Rows, each with roughly how far along a hidden order it lies (0 to 20):
In the rows, 128 means zero.
127	120	64	176	133	142	136	114	129	141	123	125	142	112	89	155	150	148	111	156	136	151	124	120	98	140	124	152	146	130	128	133	119	117	136	132	157	121	117	114	114	119	147	108	134	120	127	105	110	139	129	121	107	120	84	186	133	136	133	122	157	122	113	118	116	138	129	104	106	138	134	123	130	120	126	133	138	129	139	143	123	117	117	153	139	135	137	108	121	127	136	125	128	128	134	105	100	103	104	99	110	91	123	153	138	110	117	108	102	123	141	112	121	108	151	125	122	119	142	133	118	162	116	139	153	149	114	128	126	132	134	121	143	131	153	122	139	137	126	155	110	144	96	126	127	146	95	168	90	119	128	137	116	132	105	112	128	173	133	129	120	137	129	148	125	122	129	119	133	133	130	130	128	141	165	132	135	109	123	137	129	78	120	131	140	146	118	113	124	119	131	142	130	143	90	129	136	145	99	46	138	139	165	107	107	166	131	130	106	112	130	101	127	168	109	125	113	123 : 16
140	148	150	110	128	99	138	141	156	128	129	128	112	119	139	114	113	128	132	98	134	128	129	122	138	138	133	135	125	122	130	126	150	119	123	129	116	126	126	132	149	126	129	143	135	138	132	128	132	143	127	103	158	124	143	124	131	134	124	129	117	129	145	129	137	129	114	114	114	131	134	125	128	166	123	133	131	135	115	123	129	127	126	149	129	110	128	129	137	129	116	127	133	129	131	177	122	118	122	125	144	126	137	121	132	125	118	154	130	120	130	158	133	86	124	148	99	144	121	135	112	112	106	108	122	120	139	135	115	137	148	128	118	122	127	134	118	117	130	109	137	112	132	124	134	124	109	135	137	124	129	122	151	128	131	135	144	112	129	116	143	148	122	123	125	131	135	131	118	115	125	122	132	117	137	125	126	116	132	130	134	116	136	127	118	135	124	119	127	123	137	129	131	129	176	128	138	122	116	145	124	118	112	151	142	112	157	128	126	137	129	117	131	103	134	131	116	124 : 9
143	154	176	99	126	109	140	135	162	127	128	128	111	115	158	108	108	120	138	111	133	124	135	130	147	130	132	137	117	127	129	126	153	114	121	128	109	130	130	128	161	125	119	144	128	143	130	139	137	137	129	109	177	124	151	104	131	135	111	127	124	134	147	130	136	126	113	116	126	130	133	127	122	153	126	131	119	133	120	125	130	130	121	138	130	120	118	128	139	128	116	127	127	131	129	169	137	115	130	126	140	129	133	109	143	138	121	144	138	123	123	165	127	85	111	155	104	147	124	139	108	110	112	113	136	117	147	131	124	138	155	131	120	126	129	137	124	120	128	100	130	114	142	120	135	129	145	126	134	124	132	120	151	126	146	141	135	116	131	115	144	142	121	114	128	130	135	127	117	121	121	119	126	119	153	124	129	115	130	129	134	119	143	123	126	135	122	126	125	130	138	127	127	129	177	127	128	126	118	124	120	115	99	143	144	77	142	116	124	131	127	122	133	131	137	133	121	116 : 8
122	108	45	180	138	184	127	112	124	140	119	135	147	101	86	154	155	158	112	149	134	154	120	129	92	139	120	135	156	127	138	142	101	116	140	131	162	116	114	111	105	118	153	92	136	115	121	89	97	139	127	117	85	124	67	202	127	132	138	120	171	119	106	114	110	137	132	102	94	140	136	119	134	117	127	138	148	129	140	149	122	121	112	150	140	141	140	99	123	128	149	127	123	123	132	98	73	95	91	92	107	81	121	169	137	110	119	90	108	121	139	90	116	120	155	91	135	111	146	137	124	166	126	145	171	160	104	122	129	123	120	122	144	137	160	118	136	150	124	160	107	147	89	124	132	143	74	170	94	117	128	152	116	140	101	102	122	171	132	130	114	144	134	153	123	116	131	119	140	143	142	135	122	149	165	132	137	106	121	138	128	88	114	122	150	143	110	100	121	111	128	137	130	147	69	129	140	145	86	6	147	158	171	104	100	174	100	134	101	102	126	99	125	204	96	118	122	128 : 20
146	154	197	92	127	99	144	149	171	125	130	130	104	118	145	102	104	114	142	98	131	118	132	132	158	127	134	131	111	125	130	123	154	116	122	125	100	129	135	130	178	124	108	161	126	143	132	138	141	137	126	110	171	124	169	97	129	134	110	129	114	133	150	132	137	118	111	123	127	131	128	130	122	152	126	128	119	135	114	122	131	132	128	141	130	113	115	135	142	127	107	128	129	131	129	167	141	116	137	131	145	138	138	99	130	138	122	144	138	124	120	167	128	87	105	160	106	149	117	139	112	103	111	106	125	106	152	131	121	135	154	132	112	125	117	138	117	113	131	81	138	115	151	119	135	122	146	111	148	125	132	122	157	123	152	144	139	110	130	117	144	139	121	110	127	134	135	130	115	117	120	124	127	116	149	124	127	122	134	121	133	141	142	123	123	126	125	136	127	130	135	127	127	127	188	128	129	117	125	174	118	114	88	154	143	80	149	119	133	135	128	135	131	109	146	136	124	120 : 7
149	155	206	89	122	69	142	144	168	122	135	123	100	142	182	107	97	101	143	110	127	112	135	132	166	119	145	138	105	124	125	113	152	133	120	123	96	136	141	132	175	127	110	164	120	155	135	164	147	127	126	120	201	124	190	53	134	133	104	135	94	141	152	141	143	119	103	130	147	128	113	141	116	149	126	113	110	137	109	120	132	128	143	132	136	113	117	151	133	123	100	128	129	135	125	157	170	144	159	141	145	151	140	84	122	144	126	161	135	136	119	183	134	92	98	184	108	166	112	131	118	96	107	104	108	91	158	136	124	134	153	135	108	116	87	138	118	111	134	93	153	97	162	116	128	116	160	102	140	136	129	119	156	114	154	147	148	111	129	117	138	120	120	104	128	138	129	131	110	108	111	118	136	106	125	124	116	130	136	120	129	149	147	138	113	120	140	157	133	140	142	119	129	121	206	129	119	106	155	234	109	94	84	151	159	74	159	117	158	145	133	150	137	59	162	139	116	115 : 1
146	153	189	93	128	84	140	149	172	122	131	132	107	121	161	100	104	116	142	95	131	115	132	131	160	128	137	127	109	122	130	120	153	117	104	124	104	128	135	134	158	125	114	153	126	145	133	124	142	137	124	109	169	124	174	96	130	133	114	130	107	131	152	131	141	123	105	123	127	130	126	133	126	153	125	124	123	136	111	119	132	131	131	138	126	110	117	139	141	127	103	128	130	130	129	172	150	126	138	140	152	139	141	91	126	135	126	156	138	124	123	167	131	90	112	157	107	152	112	138	109	97	113	103	121	100	150	130	116	132	156	134	107	123	115	136	112	115	133	91	138	110	146	119	135	121	143	120	162	127	130	125	157	126	147	142	143	104	128	109	142	140	121	100	125	135	134	132	113	112	123	120	129	114	142	126	122	116	134	125	133	147	136	123	120	123	132	131	128	128	139	127	129	129	196	128	131	111	132	194	115	108	93	155	153	76	151	123	142	136	129	143	133	89	149	134	124	123 : 6
151	157	190	85	124	50	141	149	181	120	141	124	105	148	180	114	92	104	149	114	130	107	135	130	167	125	149	133	97	121	125	112	155	135	118	122	97	134	142	140	166	126	110	171	117	145	138	156	146	130	123	122	195	125	171	54	136	134	112	137	84	139	153	140	142	119	100	139	143	130	109	142	118	151	125	112	114	138	109	117	134	127	149	126	121	104	117	153	131	123	98	129	134	133	125	169	169	146	155	146	144	157	145	92	119	137	127	155	134	137	123	193	140	97	104	188	103	167	110	126	126	89	108	100	98	87	156	140	118	127	157	135	97	114	87	135	114	106	135	98	149	102	155	118	128	113	162	100	158	137	127	120	153	117	153	150	153	105	128	117	143	118	120	106	125	145	128	135	108	107	107	118	141	99	117	125	111	137	135	119	129	158	143	139	111	111	141	154	136	138	141	118	130	121	203	129	125	96	162	202	106	94	93	160	155	66	162	125	172	158	135	154	139	42	179	139	115	117 : 0
128	110	51	168	137	151	128	112	121	141	122	131	150	106	78	156	154	155	109	145	138	151	120	122	95	140	123	140	149	129	135	139	112	120	140	131	152	114	115	116	106	118	156	94	138	118	126	90	104	139	126	119	104	122	74	187	131	134	138	121	163	121	108	114	114	138	130	105	93	140	137	122	135	113	125	132	143	131	137	151	124	122	116	153	140	138	141	104	127	127	145	127	127	125	134	107	80	103	94	100	114	93	123	169	136	106	117	102	106	119	142	106	121	128	166	105	127	112	145	136	125	163	120	141	156	150	110	127	122	124	122	118	142	131	161	120	143	145	126	154	120	145	88	124	129	141	84	166	73	120	127	138	116	136	100	103	127	166	132	131	116	143	133	152	122	121	130	121	137	135	134	135	127	148	168	132	133	107	122	138	128	87	117	128	145	138	118	100	121	108	129	136	131	147	79	129	140	144	87	14	145	143	183	115	100	165	128	137	108	115	129	102	127	209	103	122	116	128 : 18
130	119	79	169	133	139	136	115	140	143	123	124	147	123	103	152	148	147	112	151	138	155	123	119	99	141	129	151	140	128	128	134	121	118	133	133	153	120	118	117	117	120	146	105	137	121	128	105	106	140	128	103	109	120	75	193	134	138	133	128	141	125	106	117	117	139	114	99	103	139	134	125	129	120	125	132	138	130	133	142	124	118	117	151	137	136	138	111	121	128	134	125	128	128	134	103	98	105	107	102	113	94	124	156	137	106	118	112	104	122	140	108	124	110	156	110	114	124	139	131	119	158	111	136	153	150	110	131	124	132	129	121	140	128	149	123	138	139	126	149	114	140	105	125	127	139	98	161	92	120	128	138	120	132	108	114	132	181	133	129	122	141	128	144	124	122	129	120	132	130	131	130	131	143	173	131	135	110	123	135	131	82	125	132	137	146	118	112	124	119	130	134	131	152	98	130	140	147	103	44	143	128	166	116	118	163	139	133	107	116	130	99	131	156	117	126	109	123 : 15
149	153	204	87	124	71	142	145	166	123	132	126	100	126	174	113	100	107	141	121	128	112	134	135	166	123	140	135	103	124	126	117	153	126	122	125	91	135	140	130	160	126	112	160	119	144	133	169	148	131	127	117	191	124	244	71	133	135	102	132	111	140	152	137	141	120	119	130	138	128	115	137	117	149	126	120	111	134	111	122	132	131	134	130	125	114	112	147	136	125	102	128	127	134	124	169	153	131	148	135	146	139	137	95	124	144	125	152	138	131	119	177	128	90	94	169	105	163	110	135	114	104	112	109	107	101	159	133	125	137	156	134	109	120	107	140	120	115	132	69	149	107	159	118	132	120	156	108	142	131	131	120	150	118	160	154	143	113	129	115	137	128	120	105	129	139	131	130	115	116	115	116	131	115	137	123	122	125	134	122	131	139	144	127	118	124	132	154	130	140	140	123	127	122	191	128	120	92	141	217	112	96	74	153	157	75	151	113	147	135	130	144	135	76	173	138	120	115 : 4
122	113	60	168	139	157	127	112	128	140	121	135	155	97	78	153	158	156	111	144	136	150	120	125	89	138	122	136	155	126	138	140	107	116	142	130	161	115	113	112	113	117	153	75	137	116	123	91	102	141	126	119	98	124	68	194	129	131	140	119	167	120	104	114	112	139	131	101	88	140	144	120	135	113	126	136	148	129	138	149	123	122	114	152	141	144	140	102	123	128	147	127	124	124	132	99	75	98	93	86	111	83	124	166	137	102	127	96	106	121	139	90	116	122	158	98	131	110	146	136	125	165	124	143	160	156	109	124	125	123	120	121	143	135	162	118	134	144	125	166	98	147	93	123	130	143	83	163	99	118	127	143	118	139	98	97	123	167	131	130	119	144	132	151	122	117	131	119	139	142	140	135	126	143	168	132	135	104	122	140	129	85	115	122	142	141	113	97	121	108	129	137	131	148	68	129	140	145	95	9	143	153	172	107	100	168	114	135	102	106	128	105	126	205	95	120	121	128 : 19
131	130	64	154	130	130	138	123	148	142	123	121	138	122	100	146	144	151	113	149	140	154	124	116	108	141	131	151	141	128	125	131	128	119	130	134	147	122	121	117	126	121	146	103	137	122	130	109	114	142	129	113	129	119	72	177	134	138	134	125	142	129	117	119	125	136	134	101	103	138	133	127	130	128	125	135	136	128	128	140	124	117	121	150	137	130	138	115	120	129	133	125	132	129	134	118	98	110	108	106	119	104	128	150	134	112	114	122	106	121	138	111	129	100	154	146	98	128	135	129	119	148	110	130	144	149	120	134	121	136	138	121	137	126	150	121	126	134	126	143	114	132	110	128	128	138	102	143	96	121	128	134	120	134	117	119	137	161	132	127	125	148	127	144	125	124	129	123	130	124	137	128	135	137	148	129	130	113	124	135	131	77	127	134	136	149	119	113	125	122	132	128	132	141	116	130	137	139	96	62	134	133	156	123	118	157	159	134	97	123	131	99	131	151	115	128	107	123 : 14
124	110	46	179	137	166	135	103	119	143	120	131	151	94	86	151	152	150	112	161	134	150	122	127	96	133	119	149	145	132	135	138	109	114	141	131	148	122	115	106	122	118	153	95	133	119	121	102	106	135	129	125	97	123	64	185	131	134	130	121	176	125	110	115	110	137	138	99	102	142	140	119	129	109	127	135	136	128	141	151	122	121	113	145	141	147	139	99	123	127	151	126	121	127	131	92	88	95	95	92	104	82	123	176	136	112	119	90	100	122	138	96	112	118	142	98	131	114	148	137	120	169	126	146	164	158	108	122	136	128	123	120	146	135	155	119	141	148	125	149	106	150	98	124	128	149	85	174	83	118	130	139	111	137	104	105	119	177	133	130	113	140	131	148	126	115	129	115	134	133	132	136	121	147	175	132	139	102	120	137	129	57	116	125	146	147	112	107	121	118	130	136	128	148	75	128	132	156	93	16	143	150	166	103	104	171	111	123	97	92	127	106	126	216	111	123	116	121 : 18
150	156	187	92	127	90	140	147	162	123	132	131	109	120	160	103	108	116	141	103	132	119	132	130	152	129	134	129	110	124	130	125	153	120	124	125	105	130	135	134	165	124	119	151	126	144	132	138	144	138	126	108	181	124	168	92	129	133	112	129	112	131	152	129	140	124	105	119	126	130	127	129	122	154	126	127	122	138	114	125	131	131	131	139	128	115	118	131	142	127	105	128	128	130	128	161	141	124	134	132	149	142	136	102	129	132	118	150	139	125	122	175	127	87	108	152	107	139	118	138	111	103	117	108	122	112	142	132	118	133	167	133	113	123	111	138	116	117	132	95	136	112	145	119	135	125	145	116	140	124	132	121	157	124	149	142	141	108	129	116	142	138	121	106	126	133	134	130	114	112	121	118	127	115	170	125	125	116	133	127	134	147	142	124	125	127	125	133	126	126	137	125	128	124	167	128	129	117	126	190	117	109	106	153	140	75	149	119	133	135	127	135	133	105	152	135	123	120 : 7
144	149	167	92	128	83	139	144	169	123	131	132	111	126	143	103	108	118	131	100	131	118	132	131	160	130	134	128	112	123	130	124	149	122	123	125	104	129	132	132	164	124	116	143	125	144	131	138	138	140	124	106	175	123	177	95	129	134	109	128	111	131	150	130	137	125	109	121	127	131	129	130	126	150	125	127	123	137	112	122	131	131	128	143	128	112	118	133	142	127	107	128	130	129	131	172	136	122	138	135	144	135	139	97	125	133	121	157	136	124	123	149	130	87	111	160	107	149	114	138	109	104	111	106	124	102	151	132	118	133	156	132	109	123	127	138	114	119	133	103	137	112	136	120	134	118	136	113	145	124	131	121	160	123	144	144	142	104	129	113	142	140	121	112	125	134	134	127	117	114	119	120	128	120	151	125	127	114	134	130	134	139	139	125	124	125	123	126	129	127	140	128	129	128	186	128	132	117	123	199	117	112	92	155	152	75	155	121	136	135	129	127	132	98	142	135	125	122 : 7
